Rows, each with the tier of its hidden value:
[ -37 -251 -193 -199  -99  -67  169  147  227  123   96 -368  -65  233
  124  -48 -565  -61 -212  350 -410  176 -272 -216  -28   89   25   79
   58 -139  -13 -150  -14  171  140 -123   30   40  -42 -152  187 -648
  -58 -279 -293  363  198]	hh
[ 104   -6  185   65 -170 -235 -126  122  242    2  -35  -46  272  106
  422 -207  -80   92  -21  -29 -129 -271  288 -265  -83   61  349  423
  234 -132   43 -215  -49   45 -220  130 -114  274 -120  120 -220 -265
  -89  -53  102 -268  290]	tj
[-459  198  -30  143   92  678  197  -22   99  197 -453  120 -221 -238
 -461  -71   -2  137   43 -385  125 -265 -121  396  -88  444 -466  134
  -86  286  285  141 -494  154  -48   27 -231 -324 -605 -141  349  562
 -322   21 -334  -88  101]	fp
[-352  505  137 -164 -130  386   64   92  121 -283  -96   -8   41 -452
 -457   65 -438 -137   24   31  469   63 -363  618 -201   54 -127  -53
  -42  213   17   90  -50   73 -208   19  -19    7 -315    7  150  395
  129  292   85  -75  -83]	mt
[ -71  128  329 -268   91  -12   74   16  101 -176 -125 -113  142 -149
 -206   59 -587 -136 -198  -97  608  212 -422  188 -112 -167 -217 -285
   80  178  111 -144    5  -31 -133  182    0  191   61  229   47   65
   81  160  410   92  127]	tj
[-558  223   42   71   69  726  205   64  104  190 -402   46 -218 -268
 -446   -6 -118   49   63 -386  161 -254 -146  359  -49  449 -436  149
  -68  296  305  176 -579  121 -109  -57 -190 -318 -622   -7  284  524
 -296  -69 -292 -128   83]	tj
[ 193   98  133   13 -132 -280 -183  -46  150   19  -38   19  276  -20
  315 -185   25   13   12   86 -190 -238  198 -240  -98  106  377  411
  315    9 -132 -221   59   73 -247   80   34  260  -45  -27 -232 -259
   18   61  153 -210  120]	Hg
[ 157 -216   44 -144 -115   29 -266   83 -220  297 -488  -32  -18  -24
 -188   71  -53  136 -231  173  -56  603 -322  -70   78  153   -3 -179
  137  -86 -174  -79  -28  100  -92  141 -124  304  524 -419 -151 -202
  461    0   31  366 -261]	mt
[-121  -45  -21 -374  107  -43 -294  -31  -54  245  128  -97    1 -133
  -71  -36 -395 -107 -225 -220   66    1  -85   -1   37 -325 -516 -379
  399  181  -69 -299  166  -92 -180  358 -199   53  552   37  -33  154
   -7  211  428  331 -120]	mt
[   0 -155 -164 -241  -88 -134  -38  133  130  183   65 -339  -87  152
  101  -59 -580    2 -290  379 -398   83 -165 -241  -27  115   55  -21
  136 -164 -110  -90  103   87  189  -51  -64 -130  -48 -212  142 -512
  -71 -168 -201  302  144]	Zr
[ 142 -332  168 -113  -45   54 -219  166 -117  304 -697    7    8  125
 -144  151  -98  159 -300   84  104  607 -275 -245  118  202  -14 -217
  178 -155  -70  -69 -226   49    9  156 -234  242  386 -231  -99 -143
  322  -84  -56  269 -104]	pf
[ 236 -420  160 -101 -465   71  568  122 -162  184 -439   34  -69  412
 -173   46 -174   86   91  -36  411  575  -93 -202   92  336 -241  -99
 -221 -131  106  166  -29  -66  -13  -52 -229  254   43  186 -116 -328
   97 -326   46  -14 -326]	pf
[ -12 -255   22  -93 -162  107 -289  260 -180  315 -306 -195  -54  -29
 -141   36 -192  214 -276   89 -181  550 -306   24  114    5  -13 -123
  101 -186  -38  -77  -99  131 -149  224 -168  371  605 -434 -129 -258
  445  -57  -10  451 -141]	mt
[ 373 -358  112  -21 -417  -19  426   10  -72  111 -513  166   -4  391
 -184   38  -35  132   56   31  439  550  -17 -157   30  279 -211 -193
 -184 -168   14  130   89  -44   62   67 -336  213   38   11  -14 -147
   86  -61   -8  -22 -358]	fp
[ 239 -171 -178   34   74 -181   92  -82  540 -133  -80 -149  141  204
   95   15 -219 -178 -159  517 -338  378 -361 -143 -119   27  217   28
   77 -142 -130 -297  -42  342  179  -80   78  199  -42 -475  411 -488
   91  105 -486  408   98]	hh
[  31 -216 -271   10   82   72 -257   32  226 -110   16 -262  149   89
  153  -60   82  -20   40  154 -221  501 -491  198    5   44 -116   84
 -121  -36   65 -257 -170  350  -38  -25    8  499  470 -463  155 -504
  318   14 -316  599  118]	hh
[-134  384  353 -203  -15   95  -12  116  205 -427  -83 -105  216 -276
 -273  146 -582 -202  -70   68  713  225 -434  372 -146  -65   -7 -192
   18  127   52   27  -49   -8 -112   69   16  129 -166  180  125  164
  154  297  233  -45   62]	hh
[ 224   47   92   32   -5 -266 -204  -82  214  -22 -196  126  325   69
  375 -189  150    1    8   60 -166 -239  171 -316 -119  181  359  461
  405   46 -138 -330  -50  103 -151   73   41  250  -95   33 -164 -235
  -61   37   25 -209  270]	fp
[ 104  192 -268 -244  188  -60 -641  -72 -310   24  108 -192  -69   45
  176 -336   -7  142   88  -22   38 -144  -47  101   15  621 -383  -75
  -30  101  -70   95  210 -118  444  -51 -233 -578  -50 -193   91 -168
 -219    7  -41  195  171]	pf
[ 261  348  -45  278  216   55 -456 -151 -169 -134  -53   18  -27  -25
 -126 -352  293  280  189 -229  280 -107   24  394    3  599 -280  -55
 -161   67  104  236   21  -24  431  198 -286 -553 -240 -523  407  244
 -232  382 -215   77   50]	fp
[ 107 -152 -247 -137  -58 -145   62   -9  285   56   50 -238  -14  141
   51  -55 -404  -83 -215  469 -427  232 -274 -121  -94   35   79  -14
   84 -134 -159 -202  131  229  152  -56   17   48    8 -400  266 -492
   42  -12 -310  400   47]	Hg
[  64  -40  147  121 -385 -226    2  180  187   81  140 -147  172   68
  339 -275 -209  233  -62  -41 -228 -279  353  -99 -102 -116  306  372
   59 -249  110 -127  134   62 -327  249 -205  360  -30  -26 -245 -282
  -35  -12  196 -216  174]	Hg
[  14 -271  -60   -5 -615  -27  299  172   63  129  148 -163  -19  259
  200 -257 -225  294  112 -156   71  -27  330   95  -71  -42 -271   59
 -417 -294  265   94  297  -15 -238  152 -519  319   13   85 -213 -232
  -81 -124  208 -122  -97]	Hg
[ -85  319   41  327  200  396 -106 -195   78   96 -328  119 -141 -246
 -410 -147  215  174   99 -315  178 -212  -11  407  -47  485 -350  -37
 -153  201  201  230 -296  114  107  132 -293 -465 -500 -501  446  592
 -255  349 -280  -47  -86]	Zr
[ 233  386   46  362  186   78 -371 -206 -128  -19  -61   14  -80 -168
 -261 -319  261  274  137 -236  187 -140   49  425   -2  502 -223  -90
 -176   79  112  267   11   20  280  243 -269 -521 -261 -675  406  358
 -170  463 -144   53 -112]	Hg
[   8   14  178 -117   62  -64 -392  254  176  -15  196  -78  192  102
   53  158 -301 -275  -22 -139  157   87  130 -286  249 -162  -94 -176
  664  -35 -101 -136 -228 -165   11  285 -166  -66  397  145  170   81
  -92  243  -16  153 -167]	hh
[ 231 -417  142   -1 -545    8  568  143  -11  127 -256  -19  -49  442
  -57  -46 -213  170  107 -105  413  422  109 -108   39  177 -283 -140
 -378 -264  225  182   95  -73  -44   57 -427  259  -22  158  -83 -243
   -7 -212   90  -88 -292]	tj
[-679  342  -53 -182   75  727  -26   96  167   22 -397   67 -101 -382
 -365   82 -203  -86   46 -212  246 -230 -248  422 -136  377 -421  107
   28  341  144   75 -479  109 -145 -143 -184 -253 -565  150  180  565
 -191   -2 -231 -136  142]	pf
[ -20 -365  122  -77  -94  125 -231  341 -112  288 -455 -183  -12  130
  -63   95 -212  210 -293    9  -42  572 -308 -143  160   89   -7  -89
  139 -217   63  -79 -305   94  -59  190 -193  357  503 -224 -102 -305
  332 -195 -101  380   36]	pf
[ 185  282 -110   61  231   14 -520 -141 -249  -55   66 -117  -55   -5
   24 -366  179  198  198 -203  204 -136  -13  277   28  644 -374  -61
 -170  120   88  200   76  -75  411   49 -247 -570 -165 -354  246   40
 -236  177  -86  121   86]	tj
[ 132   28  168   56 -149 -175  -25  135  128  -48   16   -2  283  141
  310 -149  -29  -29   87  -19 -138 -179  158 -309    5  151  393  565
  446    8  -52 -214 -172   45 -175   71  148  280  -37  179 -141 -388
  -74 -111  -18 -185  237]	fp
[ 127 -145 -307   89  -18   -8 -104  -20  277 -133  100 -214  117   43
   49 -126   22  -12   -9  298 -358  513 -461  288  -81  -80   17   78
 -114 -103  -29 -297   25  408  -48   57   58  509  427 -668  248 -473
  368  154 -338  621    1]	mt
[-365  203   -1  201  144  609  113  -53   79  217 -476  132 -218 -222
 -445 -101   54  177   14 -383  102 -267  -82  356  -71  474 -420  103
  -62  250  266  146 -478  144   13   76 -251 -385 -589 -239  379  576
 -327   76 -343  -78   95]	fp
[-492  301   51   66  132  687  133  -30  211   98 -510  141 -146 -330
 -475   57  -57  -26   52 -269  230 -210 -185  370 -108  452 -369   85
  -36  319  207  142 -549  151  -86  -81 -189 -330 -686  -73  334  634
 -247   83 -323 -162   35]	tj
[ 205  305 -234  -93  102 -103 -600 -148 -351  -14  266 -202  -87  -65
   44 -399   47  198  145  -37   49 -134  -11  305    1  523 -360 -124
 -153   86  -59  187  363  -97  373   62 -229 -545    8 -435  146  -84
 -134  214   49  216  -25]	Hg
[ -77  -67  230 -292  126  -47   24   33   59   34  -53 -129   77  -31
 -128   22 -569  -95 -270 -221  414  158 -297   25  -23 -286 -378 -341
  226  146  118 -249    9  -65 -123  309  -91  181  297  225   45   37
  -14  104  415  227  122]	pf
[  34 -208 -195 -180  -42 -115   82   78  299   81   13 -294  -25  203
  110  -19 -503  -84 -243  425 -384  199 -266 -224  -61   83   71    5
   90 -150  -87 -177   20  186  183 -103   -7    4  -68 -240  239 -547
  -36 -149 -324  353  159]	hh
[ 110  208 -214 -114  109  -20 -518    0 -337  -60  255 -259  -77   83
  134 -390  -17  194  186 -137  136 -110  -37  244   51  589 -409  -37
 -165   57   70  187  186 -127  433    4 -231 -529  -41 -199  149 -199
 -229    9  -43  198  158]	pf
[-262  440  227 -158  -60  271  -39  198  234 -469 -149  -27  189 -284
 -307  133 -489 -152  -18   67  660  166 -392  490 -174   25  -19  -79
   27  101   45   51 -136   34  -65   50  -49   60 -292  162  201  291
   98  298   12  -85  121]	fp
[ 191 -353   96   68 -748    4  682  204 -107  181   15  -96 -128  355
 -125 -167 -310  263  114 -123  225  332  203   66   21   14 -236  -58
 -422 -323  235  216  275  -55 -179  179 -394  328   67   21 -116 -277
   42 -176  183  -57 -397]	mt
[  45 -219 -147   39    4   65 -415  239  105  -71 -126 -222  145  108
   93  -23   -2  150 -116  128 -138  561 -405  165   60  -13    7   18
   27 -202   36 -202 -185  257   19  184 -120  473  579 -467  114 -393
  365   67 -309  567  158]	fp
[-124   -6   93 -372   29  -22   32  -60  -97  156   86 -144  -25 -185
 -208  -66 -558  -71 -244 -203  243   91 -288  172  -66 -333 -487 -354
  171  231   40 -249  226  -47 -250  314  -62  191  409   90  -56   59
   66  134  564  293  -58]	mt
[ 252  139  287  127 -140 -130   59  218  203 -289  200   14  339  242
  148   53  -41 -360  337   30  124   99  122 -352  196  229  425  448
  577   12 -123  -52 -350  -55   -8  -34  267  107  -28  238  133 -347
  -60   11 -235 -151 -116]	tj
[ -33  103 -270 -339   54  -56 -568   74 -276  104  267 -364 -114   55
  211 -273 -281  121    5   36  -83 -151  -38   34   50  459 -363  -91
  -29   18  -35  120  224 -134  353  -65 -247 -504   20 -107   23 -312
 -205 -109    9  240  167]	hh
[ 275  359  -94   78  289  -83 -702 -205 -186 -111   31  -86   14  -71
   46 -340  230  190  152  -99  209 -131   -4  275   -4  616 -273 -130
 -135   93   -1  184  144  -64  437   83 -277 -591 -151 -483  263  107
 -177  346  -78  116   60]	hh
[ 182  325  -60  142  210   67 -466 -124 -216 -109   63  -83  -42  -16
  -39 -348  216  191  251 -255  284 -123    4  340   41  641 -365  -48
 -190  117  126  243   15  -74  393   74 -253 -566 -211 -359  300  123
 -240  230 -121   78   42]	tj
[ 218 -334  199 -149 -111   22 -102   50 -135  337 -740   58  -13  124
 -204  194  -77  114 -236  107  214  612 -229 -291  110  267  -82 -301
   86 -104 -100   26 -139    4  -14   81 -268  195  297 -192 -137  -99
  307  -59   40  172 -284]	hh
[ -66  343  397 -202   60    6 -109   69  224 -345 -180  -65  225 -287
 -271  167 -577 -178 -195   84  679  229 -401  272 -145 -139   22 -294
  117  101    2  -39  -21  -18 -104  163  -33  118  -90  104  118  233
  169  378  286  -21   52]	hh
[ 162  256 -167  -14  207  -11 -573 -100 -303  -43  127 -163  -60   23
   89 -399  134  221  180 -189  163 -148  -13  265   29  627 -399  -51
 -155  100   71  174  138  -96  426   50 -253 -561  -94 -307  192  -43
 -235  119  -55  158  140]	pf
